Each row is followed by the band that its hidden value falls in (each part has its own value, ranges and names)
In the rows, zero is written as 128.
[115 114 122 126 127 195 125 128 188 136 139 105 159 136 151 161 145 119
 162 126 145 137 118 124 103 130 166 131 138 120] : J
[131  89 116 115 146 135 123 126 118 114 130 122 150 136 139 178 152 141
 143 162 125 122 117 130 103 129 148 140 137 184] : J
[142 132 136 145 192 137 127 117  81 109  93 119 115 120 120 142  30 122
  87 115 142 121 141 141 229 119 110 129 126 126] : J
[151 107 130 132 199 109 125 118  47  96  92 134 114 125 115 157  51 134
  83 147 128 114 136 141 188 121 100 134 128 173] : B
[139  87 118 117 158 119 122 125  88  99 115 126 145 133 131 189 131 141
 129 162 121 121 119 134 113 126 140 143 137 186] : B
[154 121 130 136 187 108 127 118  53  96  95 130 117 123 114 152  40 135
  86 142 128 114 136 140 191 121 102 133 127 161] : B
[112 132 127 136 140 188 127 127 198 146 137 101 150 132 145 141 115 113
 153 107 152 141 126 127 156 135 155 127 133  89] : J
[142  92 121 118 155 106 124 125  64 102 114 135 136 131 129 181 104 143
 116 168 116 116 121 134 117 126 128 139 134 184] : B
[145 121 136 147 205 152 126 115  97 105  87 115 119 120 121 146   1 122
  80 121 148 121 139 144 255 119 119 133 128 127] : J
[124 153 137 147 151 159 130 125 146 136 114 117 121 122 126 101  63 112
 109  96 147 134 138 133 185 124 120 121 125  82] : J
[145 101 120 119 155 101 124 121  71 103 115 137 129 130 124 172 128 143
 112 165 115 115 124 133 125 125 120 139 131 198] : B
[139  84 117 117 165 135 123 124  97 105 121 124 145 134 136 186 133 140
 128 164 125 120 119 133  99 127 141 142 137 194] : B
[149 116 133 154 212 160 125 112  65  98  83 112 119 121 123 167   1 118
  74 127 150 119 140 147 255 117 116 133 130 140] : J
[111 125 124 130 125 186 126 130 191 146 146 106 152 134 148 145 146 117
 159 122 145 140 121 125 134 131 162 128 136 111] : J
[114 101 120 124 144 183 123 127 181 136 129 103 163 136 153 177 146 124
 161 138 141 136 116 128 122 131 166 134 139 139] : J
[135 138 136 151 190 177 126 116 100 118  98 106 123 122 127 135  10 111
 102 105 155 128 141 140 240 120 116 126 128  98] : J
[151  99 125 132 206 114 124 116  44  92  94 129 123 125 121 175  64 138
  90 151 128 114 130 142 180 121 113 140 131 190] : B
[129  84 117 118 163 151 121 126 131 116 135 114 158 136 144 197 145 136
 142 161 129 125 115 130 118 128 155 142 140 178] : J
[151 108 129 174 200 115 125 117  51  91  92 128 115 123 115 166  38 131
  82 144 131 114 135 143 209 119 107 136 129 172] : B
[144 125 135 146 209 139 127 115  60 101  88 119 112 120 118 147  21 121
  82 120 142 120 140 143 239 119 117 130 128 145] : J
[137  87 118 117 151 118 124 124  91 105 129 127 143 134 134 174 144 142
 129 169 120 119 118 131 111 126 140 139 135 197] : B
[144  80 117 123 199 130 122 120  28  98 110 118 143 132 136 204 103 142
 117 168 127 115 121 139 148 124 136 144 140 203] : B
[154  90 123 124 195  98 123 117  48  91  94 128 131 128 125 186  65 140
  95 163 124 113 129 140 169 121 119 142 131 193] : B
[145 124 135 142 190 129 127 119  63 105  88 123 113 121 119 140  25 124
  81 123 134 117 140 140 221 120 103 131 126 137] : J
[114 117 123 130 159 190 125 128 188 144 140 101 160 136 153 173 124 119
 148 126 156 139 120 130 141 131 163 131 139 113] : J
[149 105 127 133 191 106 124 117  49  92  88 133 112 125 118 164  45 136
  88 147 132 112 134 142 187 120 107 137 129 178] : B
[124  89 116 122 161 185 121 123 146 122 127 100 166 137 153 206 119 129
 148 153 142 129 112 134 130 127 163 139 141 166] : J
[147 121 134 146 215 147 125 115  75 103  83 117 119 121 121 158  11 121
  81 127 145 119 140 145 236 118 108 136 127 139] : J
[118  89 117 119 143 164 123 127 150 126 140 111 159 137 148 182 146 132
 152 152 135 131 115 129 119 130 159 139 139 161] : J
[121 133 132 153 185 206 127 119 167 132 109 100 140 125 140 143  35 107
 121 102 166 137 136 138 231 125 140 126 134  84] : J
[143 126 135 149 206 150 127 116  82 108  92 115 116 121 120 148   1 119
  83 118 147 122 141 144 255 119 111 132 128 128] : J
[148 118 131 138 195 127 125 116  60  99  88 127 112 122 116 151  24 131
  83 137 132 111 138 141 205 120 107 134 129 163] : B
[148  92 123 126 184 104 124 120  42  96 100 133 125 126 121 172  59 141
 101 154 119 114 128 138 159 122 117 139 131 187] : B
[120 139 137 146 152 194 128 123 175 142 122  93 136 126 136 127  65 108
 129  96 158 138 134 132 201 127 141 125 130  62] : J
[132 134 137 152 208 212 127 116 137 124 101 101 130 123 136 154   2 107
 109 103 162 133 143 140 255 121 127 128 131  90] : J
[112 109 121 128 113 179 125 126 182 138 147 108 158 135 149 155 182 124
 159 129 142 137 118 124 102 132 162 130 135 126] : J
[140  92 119 116 145 110 124 126  88 100 121 129 139 131 130 180 128 144
 123 164 113 117 119 134 113 127 136 140 135 192] : B
[138  88 116 116 159 119 122 124  97 108 124 124 149 134 136 190 134 141
 130 166 120 120 119 133 115 126 138 140 136 187] : B
[149 114 132 138 200 116 128 117  68  93  92 127 114 122 117 153  24 130
  81 137 132 117 137 142 217 119 108 128 128 160] : B
[131  86 116 118 150 143 123 125 115 111 133 114 151 136 139 188 145 138
 144 162 125 124 117 131 106 128 150 139 138 178] : J
[149 121 131 140 196 122 127 118  72 100  91 127 112 119 117 144  21 128
  83 132 135 116 140 141 215 121 107 133 126 145] : B
[122 135 135 152 206 202 128 118 159 129 108 100 138 124 138 146  22 107
 111  80 165 133 136 137 229 123 136 127 132  90] : J
[141 128 134 148 213 167 126 115  86 109  90 114 127 119 123 146   1 118
  88 116 146 122 143 143 254 120 113 130 129 121] : J
[123  95 117 120 151 158 123 126 149 123 144 111 160 136 149 185 163 133
 156 154 132 130 115 130 109 130 161 137 140 159] : J
[142  82 118 118 164 117 122 123  88 103 118 122 141 134 136 184 132 142
 126 168 120 118 119 136 128 126 136 139 137 197] : B
[129  83 116 121 153 156 122 128 134 117 127 114 157 137 145 194 123 134
 147 162 135 126 117 131 120 129 156 140 140 178] : J
[134  82 115 118 165 144 122 124 110 107 122 118 152 136 142 194 126 139
 131 160 127 121 118 134 118 126 150 141 138 193] : J
[142  94 119 118 163 108 125 124  62 103 116 132 135 131 129 176 129 143
 117 167 117 114 122 133 116 125 130 140 133 195] : B
[138 124 135 156 234 188 124 112  94 110  86  99 129 122 131 179   1 110
  86 111 166 126 140 146 255 118 123 132 132 116] : J
[114 129 129 136 145 193 127 126 199 149 142 105 150 131 147 140 114 113
 154 109 154 141 126 130 155 130 155 129 134  86] : J
[129 145 136 150 180 174 128 119 136 128 104 107 124 122 129 130  33 111
 112 101 154 132 138 137 226 123 124 124 129  88] : J
[119  92 119 131 179 218 122 122 169 130 131  89 170 137 156 204  98 118
 153 136 147 135 117 133 152 128 175 137 142 141] : J
[121 141 136 148 160 183 129 122 169 136 115 110 129 123 132 124  49 109
 114  98 156 136 136 133 221 123 135 124 128  82] : J
[149 111 130 136 193 113 125 118  49  98  91 133 117 122 117 164  37 131
  84 140 130 115 135 143 203 120 105 137 127 164] : B
[120  98 117 121 144 169 123 129 164 130 128 106 163 136 150 189 159 130
 152 144 135 131 115 129 113 129 164 136 138 153] : J
[142  86 119 117 160 104 123 123  85  99 116 132 136 130 125 175 113 144
 110 165 120 118 123 136 133 127 129 140 132 196] : B
[146 126 134 145 209 148 127 116  77 103  66 119 115 120 122 151   7 119
  82 138 147 120 139 144 242 119 107 132 128 126] : J
[141 133 136 150 204 160 127 117  98 115  97 111 119 121 122 140   5 115
  90 108 153 126 141 140 255 122 119 128 128 107] : J
[116 108 121 124 139 179 125 126 172 140 138 108 162 137 150 172 154 126
 159 137 137 136 117 127 113 131 164 133 138 133] : J
[149  93 124 124 162 100 125 121  44  95  99 130 122 128 121 164  93 139
 102 162 112 113 128 137 150 122 114 137 131 190] : B
[151 102 127 128 200 122 124 116  54  90  90 128 121 125 122 176  38 136
  99 153 128 112 133 144 207 121 112 138 131 187] : B
[118 101 118 119 131 164 124 129 168 131 145 111 158 136 148 168 152 129
 158 146 133 132 115 124  90 131 160 135 138 156] : J
[122 140 135 149 180 190 128 121 154 132 113 103 128 124 134 135  43 110
 116  98 159 134 137 136 230 124 133 125 130  87] : J
[131 101 121 115 141 109 124 126  67 105 122 135 135 131 127 171 143 143
 123 167 110 118 122 131 109 127 131 139 132 185] : B
[124  94 115 120 145 167 122 126 143 126 140 107 161 137 146 174 151 132
 136 152 133 129 115 128 115 130 159 138 140 160] : J
[120 140 137 147 175 170 128 123 142 129 112 109 126 121 132 131  53 109
 113  88 154 133 138 137 216 123 132 123 127  82] : J
[132 136 136 149 190 175 128 117 115 121 100 112 124 121 127 131  20 114
  99 102 152 128 141 138 237 121 122 126 128  97] : J
[134  80 116 120 183 155 121 120 114 107 131 109 159 136 144 222 131 137
 138 167 130 123 114 136 132 127 154 144 139 191] : J
[123  94 117 118 151 151 123 128 144 120 132 114 156 137 148 186 150 134
 149 159 131 128 114 130 109 130 160 139 141 163] : J
[140 129 144 149 209 156 126 115  77 109  84 115 119 121 122 155   1 115
  85 110 151 121 141 144 255 119 114 130 129 124] : J
[152 122 134 145 200 142 127 115  72  95  90 123 114 120 120 150  11 124
  83 121 143 119 139 143 250 120 106 131 127 137] : J
[135  95 118 113 127 120 124 128 108 114 132 128 142 132 135 170 159 142
 139 160 116 123 118 127  83 128 140 138 135 184] : B
[113 109 122 130 151 196 125 127 189 145 141  98 160 135 152 171 136 118
 156 123 148 137 119 126 139 130 166 130 139 114] : J
[150 112 132 141 213 132 125 114  55  97  88 121 117 122 120 172   5 131
  78 137 139 120 137 145 225 118 118 134 129 153] : B
[149  92 122 115 175  97 124 120  72  94 105 135 130 130 127 179  99 142
 106 164 119 113 124 137 146 124 123 140 132 198] : B
[139  80 116 119 170 140 123 121  93 106 119 119 148 134 139 185 122 141
 127 170 126 119 118 136 130 126 142 143 138 195] : B
[140  88 116 115 151 117 123 125 101 110 129 125 146 134 135 185 112 143
 130 166 120 121 117 132  98 128 141 140 136 195] : B
[153 100 125 135 203 117 126 117  37  92  91 127 120 124 120 178  34 136
  85 154 131 113 134 144 206 120 112 139 130 185] : B
[151 102 126 131 188 102 124 119  45  93  96 132 120 124 118 170  53 137
  89 169 125 113 131 141 180 121 113 136 128 183] : B
[151 105 127 130 176 102 125 119  41  97  98 132 117 126 119 162  19 138
  84 152 124 115 131 140 186 122 109 137 128 179] : B
[148 119 133 142 192 148 126 116  58  96  92 124 109 121 119 152   1 127
  81 132 140 117 136 143 234 119 109 133 128 143] : B
[150  92 126 131 198 109 124 117  46  92  93 131 122 127 117 183  44 136
  89 155 125 112 133 142 188 121 112 139 131 192] : B
[123  97 118 117 136 149 124 127 147 128 143 114 158 136 145 178 154 135
 146 152 128 130 115 129  98 130 156 137 138 164] : J
[142  86 118 119 171 126 122 122  77 100 117 126 141 132 135 192 114 141
 117 168 123 117 122 137 128 124 136 142 135 202] : B
[124  85 116 122 159 166 122 125 142 121 134 113 159 137 148 193 151 131
 147 154 136 128 115 131 111 129 159 139 141 162] : J
[136 139 139 141 169 134 129 123 101 118 102 126 109 121 120 119  47 118
  92 108 141 124 142 133 208 122 104 126 123 107] : J
